Each row was made from one path, in order. Every step used is in the known rows, and no mark comes twice. Write each row's path.
Each row is shifted at random along 6 fixed directions that mean nothing.
Known rows
ravu-digume-deve-manisor-lirik-vufe: [ 162,  238, -290,   -4,  277, -132,  180, -163,  -94, -145,  338, -108,
    0,  105, -248, -179,  -10, -169,   67,  -24,  283,   24,  -54,  297,
  -44,  -53,  -79,   93,  230,   79, -100, -176,  -73, -172,  150,  -73,
 -481, -127,  -39,    7,  244, -167,  -60,  -15, -207,  109,   -4, -110,
  -79, -515,   23, -215]
ravu-digume-molo-deve-manisor-lirik: [-229,   26,  209, -250,  370, -283,  -79, -252, -185,  276,  -44, -205,
  -24,  -84,  -71,  127,   24,   26, -112,   -7,   66,  162,  204,  372,
    8,   25,   37,  -70,   42,  -58,  -73,   32, -103,  231,  414,  216,
   -3,  185, -125, -198,  186,  249,   76,  -83, -229,  -51,  315,   92,
  -16, -153,   68,  157]
deve-vufe-molo-digume: [ -14,    8,   51, -146,  103,   -1,   -5,  -36,  -57,  -40,   26, -231,
  -96,   57, -114, -240,    0,  133, -116, -185,   55,   35, -183,  -64,
  -36, -225,   45,   70,  139,   85,  -38,  -19,   36,   27,   42,   52,
  -16,  -13,   33, -177,  194, -113, -103, -123,  -33,   14,  -46,   64,
  -53, -170,   51,  152]
manisor-digume-ravu-molo-deve-vufe: [-147,  105,   87,  -54,   74,  -32,  -31, -183, -180,   34,   45, -413,
  -74, -114, -265,   79, -131,  214,  -99, -123,   68,   45, -179,  457,
   71, -153,  124,  -60,  157,   18,  -38, -119,  216,  -60,  275, -182,
 -138,   -4, -168,    0,  199,  241,  103,   51, -281,  -30,   72,   50,
 -476,  -64,   38,  -91]
manisor-molo-digume-ravu: [-252,  -51,  182, -211,  205, -105,   79, -282, -132,   92,   45, -184,
 -139,  -29,  -40,   64,   74,  133,  -91,  -35,   73,  134,  -23,  104,
    6, -102,  -52,  -21,  135,   56, -111,  130,  -57,  220,  319,  209,
   43,  114, -115, -199,   31,  146,  -72, -135,  -52,  -33,  201,   92,
   31,   -7,   80,  148]
digume-ravu-lirik-vufe-molo: [ -74,  -13,  -35,  272,   29,  268,  275,  -52,  267,  -96, -170, -197,
   -6,    5, -142,    2,   81, -110,   36, -174,  177,  -36,  -77, -286,
  153, -223,   -1,  -38, -174,  232, -395,   59,   40,   65,  152,  -94,
 -127, -194,   30, -116,   12,  109, -351, -321,   -2,  -66, -164,  206,
 -156, -272,  227,  -68]
manisor-lirik-ravu-digume: [ -86,  -79,  126, -349,  167, -180,  -93, -189, -226,   72,  252, -228,
  -80,   73,  188,   -6,  169,   96,  173, -130,   -1, -167,  -44,  393,
   25,   63, -106,    8,  169,   19,   75,  -80,  216,   27,  111,  178,
  138,  114,  -26, -151,  153,   15,   -4,  223, -173,   67,  112,  -78,
   39,  -60,   57,  -58]
kidi-lirik-digume-molo-deve-ravu-vufe-manisor: [  74,   -6, -149,  340, -253,  232,  -58,   -5,  180, -324,  -32, -671,
 -106,  -42, -431, -108,    8,  354,  101, -276,   90,  -81, -331,   72,
  443, -414,  -17,   10,  115,  435, -344, -132,  367, -182,  227, -337,
 -129, -261,  -56, -314,   21,  -16, -201,   56, -104,  -93, -479,  169,
 -507,   -9,  146,  112]
vufe-ravu-lirik-digume-deve-manisor: [-210, -213,  329, -119,  104,  -93, -107, -184,  100,  250, -241, -434,
 -130, -126,   63,  140,   26,  151,   67, -196,  -78,   62,   45,  225,
  155,   71,   23,  -82, -137,  113, -124,  -14,  270,  207,  402,  143,
  205,  138, -101, -304,   86,  364,  -50,  -43, -208,  -21,  -94,  203,
 -128,   11,  297,  126]
molo-digume-deve-manisor-lirik: [  89,   55, -230,  195,  -63,   49,  119,  -97,  -55,  -85,  164, -224,
  -42,  -72, -317,   24, -188,   30,  -84,  -27,  164,   28, -157,  222,
  196, -215,  -70,   53,  244,   46,  -43, -142, -124, -246,  202, -207,
 -306,  -74, -254,  -84,  101,  -97,  -91, -119,  -95,  -98, -171,  -42,
 -265, -279,  -84,   31]
kidi-ravu-vufe-deve: [ -10,  138,   45,  -99,  198, -240, -245, -187,  108,  -94,  -80, -205,
  -62, -115,   13, -105,  290,  285,  300,  -51, -108,   98,   34, -104,
  -97,   78,   54,  -70,  -57,  250, -180,   56,  254,  198,  275, -203,
   87,  100,   51, -128,  -95,  161,   43, -123, -248,  154,  -92,  230,
 -163,  107,  371,  -97]
lirik-vufe-manisor-molo: [ -22,   51,  129,  208,  -16,  148,    4,  102,  105, -153, -101, -270,
 -104, -175, -299, -102,  -22,  246, -143,   11,   35,  -54, -215,   90,
  291, -183,  185,   44,   73,  157, -138,  -55,  217, -232,   33, -109,
 -166, -118,  -38,   18,   12,  130,  -27,  295, -171,  -72,  -92,  -93,
 -453,  287,  172,  -99]
ravu-digume-molo-deve: [ -79,  -45,    8,  -14,  141,  149,   73, -177,  -33,  201,  -53, -117,
   32,  -59, -189,  130, -105, -188, -187, -291,  196,  -17,   47,  150,
   -2, -161,  -25,  -66,  -26, -117, -205,  124, -101,  142,  424,  -22,
  -47,  -28,  -70,  -42,  269,  209,  -23, -139,  -75,    8,   70,   90,
  -34, -354,  -74,  -10]
kidi-lirik-digume-ravu-vufe-molo-deve: [  -9,   47,   18,  -78,  -68,  -55, -175, -270,  -52, -376,  212, -567,
  -58,  -39, -234, -123,  164,  420,  238, -232,   30,  -90, -294,  166,
  206, -106,  -68,   78,  113,  470, -212, -125,  428, -104,  259, -178,
  -11,  -49,  -49, -249,  -44,  -29,  -59,  210, -230,  -36, -247,   90,
 -371,   -7,  205,  -84]
vufe-kidi-lirik-ravu: [ -21,  -87,  282, -382,   71,  -89, -208, -211,   -3,  128, -148, -281,
  -62, -151,  492,   52,  306,  111,  368, -313,  -66, -377, -147,  101,
  135,   68, -119,  -28, -111,  186,   14,   99,  291,  192,   79,  127,
  472,  259, -176, -152,   74, -129, -154,   97, -129,   81, -168,  154,
  204,  -93,  435, -217]
kidi-lirik-ravu-vufe-molo-deve: [  -8, -175,  -84,  -56,   65,   86,  -69, -176, -136, -189,  211, -309,
  -42,  261, -107,    0,   57,   64,   92, -276,   47, -185,   30,  -60,
   17, -164, -280,   32,  102,  322, -317,  138,  214,  -12,  486,  200,
  201, -132,  203, -298,  167,   54, -165,   51, -122,  -15,  -97,  -78,
 -127, -168,   -6,  -21]
vufe-manisor-deve-molo: [ 103,  216,   24,   27,  165,  -32,  -26, -265,  -32,  267, -129, -153,
 -179, -152,  -32,  -23,    0,   21,  -29,    3,  221,   53,  -76,  218,
  103,  -82,   85,    8,   68,   -6,  -47,   -8,  -38,  -23,  192,  -10,
 -176,  156, -349,  131,  135,   29,   72,   69, -220,   84, -113,    5,
  -61, -151,  263, -279]
kidi-ravu-vufe-manisor-deve-digume-molo: [  31,   54, -101,   30,  273,   93,   31, -231,  -52,  114,   25, -268,
 -175,   94, -155,   -3,  -61,  -77,  -33, -242,  136,   47,   52,  245,
   -4, -321,  -23,  -83,   75,  -48, -330,  138,   70,  167,  520,  -14,
  -92,  -75,   67,  -24,  256,  286,  -87, -123, -149,  156,  -33,   39,
 -106, -334,   90,  -96]
vufe-deve-ravu-lirik: [ 108, -112,   48,   25, -122,  213,  -42,  -57,   32,  207, -109, -384,
  -54,  -16,  122,   99,  -99,   16,  151, -316,   66, -155, -233,  141,
  151,  -87,  -62,  -48,  -47,   96,   -9, -121,  194,  -91,   90, -112,
  140,   69, -196,  -72,  249,   74,  -75,  -20, -119,   14, -402,  144,
 -165, -244,  190, -165]
ravu-kidi-lirik-vufe-deve: [  60,  -93,  -28,  183,   41,  240,   14,   12,  204,  -15, -167, -177,
   59,  -23,  -35,   94,  -21, -280,  107, -285,    8, -277,   54, -225,
  150, -163,   17,  -75, -203,  169, -418,  209,   74,   87,  389,  -93,
  190, -150,   98,  -58,  215,   79, -170, -213,  -32,   54, -223,  104,
 -134, -243,  187, -111]
digume-ravu-molo-deve-vufe: [-100,   63,  -18, -232,   97,  -75,   65, -284, -189,  -29,  158, -238,
    5,  100, -167,   11,  -44,  105,  -46, -165,  217,  -31, -155,  123,
 -108,  -58, -125,   19,  104,  172,  -10, -115,   67,  -97,  158,   46,
  -73,  -17,  -89,  -84,  262,  -39,    6,   50, -233,   29,   30,   31,
 -126, -295,  -30, -168]
kidi-ravu-digume-molo-deve: [-105,   36,  -43,  -71,   86,  -73, -137, -265, -150, -110,  165, -280,
   23,   15, -252,   68,   47,  207,   71, -204,   38,   38,  -62,  247,
   17,  -74,  -63,  -41,   93,  129, -155,   71,  184,   78,  376,  -95,
  -32,  -41,   51, -193,   84,  194,   72,  120, -216,   -4,   36,   75,
 -235, -130,  -39,  -58]
ravu-molo-deve-manisor: [-185, -129,  113,   -1,   71,   34,  -48,  -73,    0,  277, -221, -208,
  -16,  -12, -193,  124, -149,   59, -241, -166,  102,  -15,   87,   69,
   55, -123,    6,  -34,   -3,    5,  -90,  103,  -22,   -3,  467,  137,
  125,   12,  -38, -217,  230,  182,   38, -160, -182,  -79,    1,   65,
 -169,  -92,  -31,  133]
vufe-kidi-ravu-molo-digume-deve: [-129,  112, -119,  -24,  108, -176, -158, -256,   59, -293,  194, -299,
   58,   -2, -201,  113,  149,  182,  112,   28,   71,  114,  -84,   18,
   46, -126,   71,   35,  124,  350, -241,  214,  223,   62,  322,  -76,
 -110,  -54,  156, -162,   22,  138,  -30,    9, -250, -119,   77,   54,
 -394,  -39,   49,  -67]
deve-manisor-molo-digume-ravu-vufe-kidi: [-267, -168,  298, -463,  252, -118,  -57, -118, -156,  166,    3, -476,
 -201,   75,   32,   -7,  -34,  229, -123, -215,   31,   -8, -110,  297,
   82, -195,  -39,  -18,  178,   10,   23,   42,  127,   91,  304,  309,
  203,  108,    1, -300,  359,  126,  -64,  -25, -215,  -19,  144,   83,
  -55,  -80,   88,  195]
digume-molo-deve-ravu-kidi-lirik-vufe: [ -66,  -85,  186, -230,   42,   52, -109, -313, -360,  112,   72, -446,
   75,   26, -107,  259, -227,  -16,   -6, -439,   30, -342, -176,  516,
   23,    6, -158, -129,  -21,  101,  -77,  -38,  204,  -61,  361,   86,
  263,  -14, -124,  -79,  491,  120,   50,  435, -321,   40,  -37,  -29,
 -208, -363,  -19, -334]
ravu-molo-digume-deve-vufe: [-215,   68,    5,  -27,  168, -215,    4, -164,  -85,  -73,  115, -202,
   48,   96, -377,   81, -152,   12, -283,   88,   51,  270,  114,  135,
 -160, -139,   87,  -29,  101,  126, -193,   49,   49,   91,  306,  100,
 -176, -130,  204, -180,  163,  240,   48,  -63, -154,  -90,  273,    2,
 -326,  -34, -200,  232]
molo-digume-ravu-lirik-vufe-manisor-deve: [-125, -152,   84,  -59,  -27, -148,   32,  -63,   98, -345,  301, -550,
 -170,  104, -186,  -38,   39,  369,   50,   53,  -51,  125,  -82,  -67,
  295, -205,  -95,   43,  254,  489, -276,  -41,  226,   20,  122,   88,
 -107, -144,  181, -444, -138,   70, -133,  -83,  -34, -177,   24,  168,
 -301,  263,  124,  440]
molo-deve-manisor-digume: [  31,   14, -169,  184,  240,  -73,   58,  -63,   -6,  116,   -4,  -30,
 -104,  -12, -236,  -13,  -87,  -40,  -94,   66,   86,  191,  248,    7,
   38, -111,  -23,  -16,  201,   -1, -183,  131, -264,   81,  575,   55,
 -199,   -8,  -83, -171,   80,  120,   36, -430,  -61,   22,   67,   -2,
 -104, -174,   27,  217]
digume-ravu-molo-deve-manisor-lirik: [-269, -412,   62, -178,  -38,  126,  164,    4,  -84,   35,  140, -430,
  -77,  288,  -94,  170,  -65,  198, -131, -161,  185,  -50, -147,  -10,
  243, -248, -271,  124,  227,  271, -129,   37,   18,  -64,  256,  360,
  137,  -52,   64, -426,  164, -102, -271, -222,   -1, -322,    6,  114,
  -10,  -73,  -84,  357]
molo-digume-ravu-kidi-lirik-vufe-manisor: [-112,   46,  115,  -93,  -38,  -93,  -66, -200,  126, -296,   32, -495,
 -123, -145,  -99,  -41,   77,  320,  182, -191, -108, -148, -181,   -8,
  271, -162,    9,  -26,   34,  359, -182,  -26,  270,   35,   96, -160,
   32,  -55,  -84, -256,  -62,   -9,  -84,   13, -161,   34, -137,  265,
 -252,   -5,  292,  113]
molo-digume-deve-ravu-vufe-manisor: [ -55,  -38,   -4,   33,  199, -102,   62, -173,  150,    7,  -53, -301,
 -175,  -55, -148,   19,  -32,  111,  -74,  -52,   32,  234,   91,  -38,
  -61, -163,  -32,  -59,  105,  183, -235,   84,   -9,  210,  379,   14,
 -126,  -40,   -8, -244,   14,  188, -104, -389, -112,   60,  -20,  258,
  -82,  -86,  171,  325]
ravu-digume-molo-deve-manisor: [  54,  245, -251,   55,   51,  -11,   30, -180, -103, -104,  189, -213,
   33,   26, -420, -123,  -74,   43,  -47, -150,  287,   60, -151,  251,
   74, -166,  -37,   35,  200,   29,  -27, -163,  -44, -200,  165, -211,
 -403, -100, -146,  -68,  269,  -61,   73,   88, -214,   30,  -63,   -5,
 -234, -435, -113, -156]
kidi-ravu-lirik-vufe: [-118, -148,   36,   16,  210,  -65,  -14,  -88,  -66,    2,   40,  -80,
   19,  240,  -40,  150,  -97, -169,   23,  -94, -191,  -55,  342,   56,
  -95,  -23,  -70, -153, -154,   72, -347,  212,  142,  217,  459,  251,
  209, -182,  407, -217,  112,  427,  -50,   -6,  -77,   58,  157,  -82,
 -166,  -84,  -66,   83]
deve-manisor-digume-ravu-kidi-lirik-vufe: [-103,  243,   23,  -67,  332, -303,   -7, -249, -134,  -34,   37, -236,
  -87,   -3, -115,   -2,   -2,    0,  167,   13,  -65,   39,  153,  389,
   30,   10,   52, -114,   42,   57, -143,  -20,   79,  152,  353,   34,
 -148,   -6,  -63,  -86,  133,  173,   60,  -41, -269,  160,  150,   55,
 -167, -272,  234,  -74]
digume-molo-deve-vufe-ravu-kidi: [-122, -121,  142, -575,  246,  -82,  -51, -316, -374,  135,  237, -264,
    5,  228,   44,   99,  -74,  -58,  -56, -331,  136, -137, -102,  180,
 -157,   30, -217,   12,  102,   56,   -4,   -2,   -2,   60,  234,  343,
  207,  124,  -27,  -98,  590,  -20,   23,  255, -229,   57,  201,  -32,
  121, -425,  -61, -197]
manisor-deve-ravu-vufe-kidi-lirik-digume: [  47,  -82,  -85,   93,   97, -172, -207,   15,   40, -315,  261, -555,
  -87,  154, -180,  -43,  135,  230,  217,  103,  -17,  157,   13,  142,
  156, -146,   70,  -58,  230,  444, -309,   70,  403,   16,  389,   19,
   20, -232,  356, -317,   42,  175,  -22,  -24, -189,  -74,  -60,  -31,
 -437,  270,   84,  177]
molo-deve-digume-ravu-vufe: [ -44, -132,   57, -228,  215,  -31,   39, -224, -140,  127,  108, -281,
 -100,   47,  -22,    1, -122,   25,  -39, -280,   67,   10,   21,  185,
 -154,  -61, -129,  -73,  117,   36,  -71,    0,   31,  112,  420,   84,
   85,   19,  -10, -185,  236,  108,    6, -209, -111,  143,   52,  113,
   12, -292,   -8,   77]
kidi-ravu-digume-molo-deve-manisor: [  95,  160, -613,  538, -127,  235,   73,  -54,  -63, -433,  330, -236,
   73,  204, -813,  -36, -221,   70,  -64, -117,  261,  101, -113,  147,
  195, -400,  -57,    5,  259,  129, -264,  -25,   65, -374,  423, -364,
 -523, -461,  136, -135,  196,  151,   13,   85, -198,  -70, -209, -177,
 -647, -393, -384, -128]
vufe-manisor-molo-deve-ravu-lirik: [-114,  -23, -185,  107,  207, -195,    7,  -52,  -88, -304,  389, -297,
 -114,  413, -264,   15,   43,  217,  -37,  415,   91,  423,  205, -141,
  138, -185,  -87,  121,  348,  472, -281,   90,  -31,  -73,  262,  454,
 -272, -125,  297, -405,    4,  199,  -12,    4,  -91, -239,  241, -157,
 -335,  204, -123,  378]

Which path is each row?
[  85,  123,   -7,   -5,  223,  188, -126, -217,  -98,  201, -157, -326,
  -71, -257, -115,  -44,   10,   21,   14, -409,  216, -211, -217,  286,
   87, -254,  153,  -93,   25,  -97,  -98,   75,  123, -116,  534, -282,
   82,   31, -266,   41,  460,  203,   50,  -24, -384,  170, -216,  -57,
 -392, -357,  155, -465] -> manisor-molo-deve-vufe-kidi-ravu-digume
[ -71,  -65,  -26,    0,  242,   -6,   75, -223,  -27,    5,   29, -318,
 -140,  146, -200,  -19,   28,  -42,   43, -161,  131,   52,   93,  116,
  105, -222, -129,   -2,   38,  219, -408,  100,  105,  172,  643,  207,
  -18,  -64,   44, -267,  183,  189, -185, -171,  -90,   61, -101,   20,
  -81, -251,  161,   93] -> kidi-lirik-digume-ravu-vufe-deve-manisor-molo
[-195, -174,  152, -124,  256, -152,   50, -170,   53,  107,   64, -347,
 -159,  104,    7,  120,  130,  116,  -46,   87,  110,  179,   49,  161,
  145, -112,  -27,  121,  159,  297, -260,  105,   91,  219,  333,  429,
  -72,   90,   45, -285,   31,  123, -184, -110,  -78, -137,  115,   88,
   15,   64,  205,  347] -> vufe-manisor-lirik-digume-deve-ravu-molo
[-153, -213,  190,   13,  244,   86,  183,  -73,  116,  112,  -42, -340,
 -181,   45, -166,   43,  -77,   -2, -215, -128,  143,   62,   35,   77,
  106, -245,   28,   -7,   96,  179, -361,  186,  122,  195,  457,  282,
  -51, -120,  173, -191,  121,  239, -172, -211,  -56,  -29,   85,  103,
  -82,    2,  185,  219] -> lirik-vufe-manisor-deve-digume-ravu-molo
[-188, -206,  117,  -83,   36,   -1,    1, -191,  -82,  -17,   21, -447,
 -108,  153, -142,  140, -103,  104, -120, -240,  -12,  -90,   23,  152,
  110, -288, -194,    0,   60,  273, -292,  103,  265,  127,  425,  299,
  158,  -95,  121, -394,  163,  161, -197,   15,  -90,  -77,  -46,   58,
 -148,  -83,   11,  277] -> kidi-lirik-ravu-molo-digume-deve-vufe-manisor
[-235,  112,  282, -271,  241, -301,    7, -353,   11,  135, -152, -416,
 -195,  -35,    2,  -75,   39,  202,    6, -117,  -32,   88,  -27,  132,
   13,  -53,   34,  -83,  -15,  236, -140,  -31,  148,  272,  128,  188,
    2,   99, -111, -328,   74,   86,  -63,  -19, -183,   87,  100,  299,
  -60, -145,  315,  157] -> deve-molo-digume-ravu-lirik-vufe-manisor
[  40,  -35,  -31,   43,  -84,   49,  -58, -160, -211,  -79,  372, -543,
 -107,  195, -296,  119, -217,  145,  -58,  -46,  139,   32, -198,  593,
  309, -219,  -57,   41,  262,  173, -104, -187,  298, -249,  185,  107,
 -245, -117,    3,  -83,  293,  241,   69,  529, -219, -105,  -95, -209,
 -456,  -40, -128,  -61] -> vufe-manisor-deve-ravu-lirik-digume-molo
[-104, -273,   54, -264,  185, -101, -217, -100, -320, -194,  438, -599,
  -81,  356, -160,   60,  -46,  221,    1,  -92,    2,   -4,  -48,  345,
   89, -165, -116,   45,  343,  374, -222,  125,  354,  -71,  550,  424,
  220, -127,  362, -398,  366,  203,   19,  317, -230, -126,  139, -256,
 -395,  120, -169,  156] -> manisor-molo-deve-ravu-vufe-kidi-lirik-digume
[-121, -185, -134,   73,  -24,  191,    1,  -39, -199, -224,  198, -365,
   81,  282, -379,  227, -248,  -68, -151, -158,   79,  -24,    2,   -4,
  131, -264, -108,  -39,   59,  214, -314,   92,   84, -111,  372,  139,
   77, -264,  215, -192,  389,  210,  -89,  149, -123, -210,   62, -123,
 -394, -206, -290,   23] -> digume-molo-deve-vufe-ravu-kidi-lirik
[-206, -149, -121,  232,  102,   21,   87, -270, -144,   38,   45, -181,
   11,  208, -404,  321, -287, -203, -235, -116,   61,   20,  332,  241,
    3, -235, -192, -111,   13,   85, -384,  246,   46,  109,  817,  306,
   12, -232,  169, -305,  208,  427, -103,  -65, -135,  -68,   77, -142,
 -265, -299, -254,  172] -> kidi-lirik-ravu-molo-digume-deve-manisor
[ -45,  -51, -226,  229,  214,   55,  146,    4,   -5, -304,  338, -306,
  -55,  283, -508,   42, -156,  -38, -163,   64,  122,  152,   78,   13,
  129, -284,  -15,   35,  327,  310, -449,  164,    2,  -20,  452,  184,
 -386, -338,  321, -186,  272,  199,  -69,    0, -106,  -78,  209, -109,
 -409, -112, -114,  202] -> lirik-vufe-manisor-digume-molo-deve-ravu-kidi
[  78,   49,  -75,  135,  206,  -89,   22, -107,  129,  -34,   10, -375,
 -179,   -7,  -82,  -99,   64,  129,  150,  -33,   28,   80,   58,  -41,
  134, -131,   -5,  -35,  172,  322, -283,   12,   40,   67,  352,  -20,
 -152,  -50,  -43, -282,   40,  101,  -71, -303, -148,   65,  -96,  159,
 -255, -100,  318,  146] -> molo-deve-ravu-lirik-vufe-manisor-digume
[ -31,   92, -204,  170,   43,  -31,  -54,  -66, -125, -235,  229, -352,
  -98,  108, -451, -148,  -63,  229,  -60,   -8,   94,   16,  -86,  246,
  171, -259,   31,   14,  301,  109,  -68, -144,  162, -330,  294,  -86,
 -244, -191,   19, -193,  214,  122,  -24,  168, -308,  -36,  -60, -215,
 -550, -124, -117,  -16] -> deve-manisor-lirik-ravu-vufe-molo-digume
[  73,  106,  -22,   77,  105,  147,   73, -251, -128,   30,   28, -412,
 -124,   -8, -161,  131, -231,  -97,  -12, -291,  105, -222, -156,  553,
  140, -232,  -28,   -5,   61,   94, -255,  -12,  248,  -71,  351,  -31,
 -132,  -89, -150,  108,  252,  174, -106,  218, -253,   49, -178,  -60,
 -324, -388,  214, -310] -> kidi-lirik-vufe-manisor-digume-deve-ravu-molo
[  31,   56, -196,   -4,  343, -146,  159, -140, -175, -174,  314,  -80,
  -30,  353, -257,  -14,  -77, -264,  -10,   64,   91,  120,  217,   83,
   -2, -146, -197,   77,  192,  256, -456,  161, -112,  203,  440,  377,
 -259, -120,  237, -157,  177,   16, -188,  -60,   33,  -41,  198, -128,
   11, -363,   47,  104] -> kidi-lirik-vufe-deve-manisor-digume-molo
[-212,  -18,  157, -184,  179, -174, -140, -137,  -30, -108,  -36, -403,
  -35,   97,  -88,  -29,  132,  100,  107, -127,  -79,   61,   12,   47,
   48,  -70,   96,  -83,  -70,  236, -238,   32,  293,  235,  218,  144,
  168,  -55,  172, -279,  222,  171,  -68,   88, -163,   24,   86,  118,
 -155,  -36,  145,   99] -> deve-vufe-ravu-kidi-lirik-digume-molo
[-137, -166,  207, -273,   98,  -33,  -13, -216,  -80,  240,   28, -404,
 -110,   -7,  -20,   77,    8,  146,    2, -227,  170,  -94, -207,  342,
  213,  -67,  -82,  104,  121,  143,  -43,  -82,  166,    5,  340,  203,
   49,  196, -221, -179,  264,   16,  -95,   56, -191,  -56, -129,   69,
  -53, -186,  217,    2] -> vufe-deve-manisor-lirik-digume-ravu-molo
[ -29,  108, -152,   -5,  317, -220, -133, -173, -126, -290,  358, -306,
   42,   98, -239,  -13,   67,   58,   93,   97,   61,    2,   26,  208,
   42,  -97,  147,   12,  248,  334, -272,  130,  204,  -97,  425,   59,
 -106, -138,  257, -139,  182,  149,    9,  154, -320,  -59,  219, -243,
 -548,  -80,   -8, -159] -> manisor-lirik-vufe-kidi-ravu-molo-deve-digume
[ -38,  119,   96, -194,  229, -208, -181, -202,   31,  -44,  -36, -437,
  -16,   -3,   10,  -40,  142,   25,  158, -128,   27,    3,  -62,  231,
   -8,  -56,   92,  -35,  -52,  274, -254,   37,  331,  169,  249,    7,
   58,    2,  100, -146,  210,   36,  -74,   84, -231,   49,   -6,  118,
 -190, -134,  223, -106] -> ravu-vufe-kidi-lirik-digume-deve-molo
[  26,  -20,    5,   90,  224,   47,  161,  -57,  162,  -31,    9, -330,
 -162,   19, -221, -123,   95,   46,  -31, -115,  228,   85,  -81,    8,
  129, -221,   -4,    3,  162,  250, -338,   76,   72,  129,  269,   66,
 -241, -155,   74, -175,  113,   40, -186, -176,  -98,   32,  -60,  159,
  -44,  -95,  287,   88] -> lirik-vufe-manisor-deve-ravu-digume-molo
[-352, -136,  210, -189,  328, -250,   22, -164, -138,  -14,   31, -368,
 -118,  191, -168,   51,  -11,  114,  -78,  -18,  -76,  108,  199,  106,
   72, -144,  -68,  -75,  103,  220, -278,  193,   35,  261,  534,  456,
  152,  -68,  206, -501,  171,  203,  -91, -161, -128,  -47,  269,   79,
  -69,  -21,   55,  396] -> deve-manisor-molo-digume-ravu-kidi-lirik-vufe
[ -55,  -70,  166, -341,  249, -168,  -69, -372, -246,   46,  171, -377,
  -28,   17,   66,   62,  -68,   14,  149, -332,  -33, -188,   -1,  317,
  -84,   67, -143,  -86,   52,  195, -105,   23,  151,  139,  447,  158,
  226,   62,  -37, -232,  268,   33,   50,   32, -209,  177,   57,   85,
   -4, -352,  117,  -91] -> molo-deve-digume-ravu-kidi-lirik-vufe
[-136, -179,  166,   59,  258,   96,  141,   36,  145,  134, -163, -322,
  -64,  -71, -148,    3,   50,   -6, -138, -162,  158,   79,  -30,   89,
  146, -177,   56,   54,   25,  112, -287,  101,   29,  151,  382,  122,
  -89,  -42,   49, -249,  117,   98, -263, -370,  -93, -147,  -15,  194,
  -46, -139,  235,  227] -> ravu-digume-deve-manisor-lirik-vufe-molo
[ -25,   64,  -53,  -48,  137,   10,   67, -241, -192, -208,  383, -384,
  -56,  119, -223,   25,  -63,   67,   50, -110,  104,   -9, -146,  298,
  117, -125,  -59,   62,  233,  228, -238,  -53,  156,  -89,  295,   -4,
 -256,  -72,    2,  -54,  173,  158,  -40,  132, -197,  -74,   95,  -75,
 -408, -243,   56, -160] -> manisor-digume-ravu-lirik-vufe-molo-deve
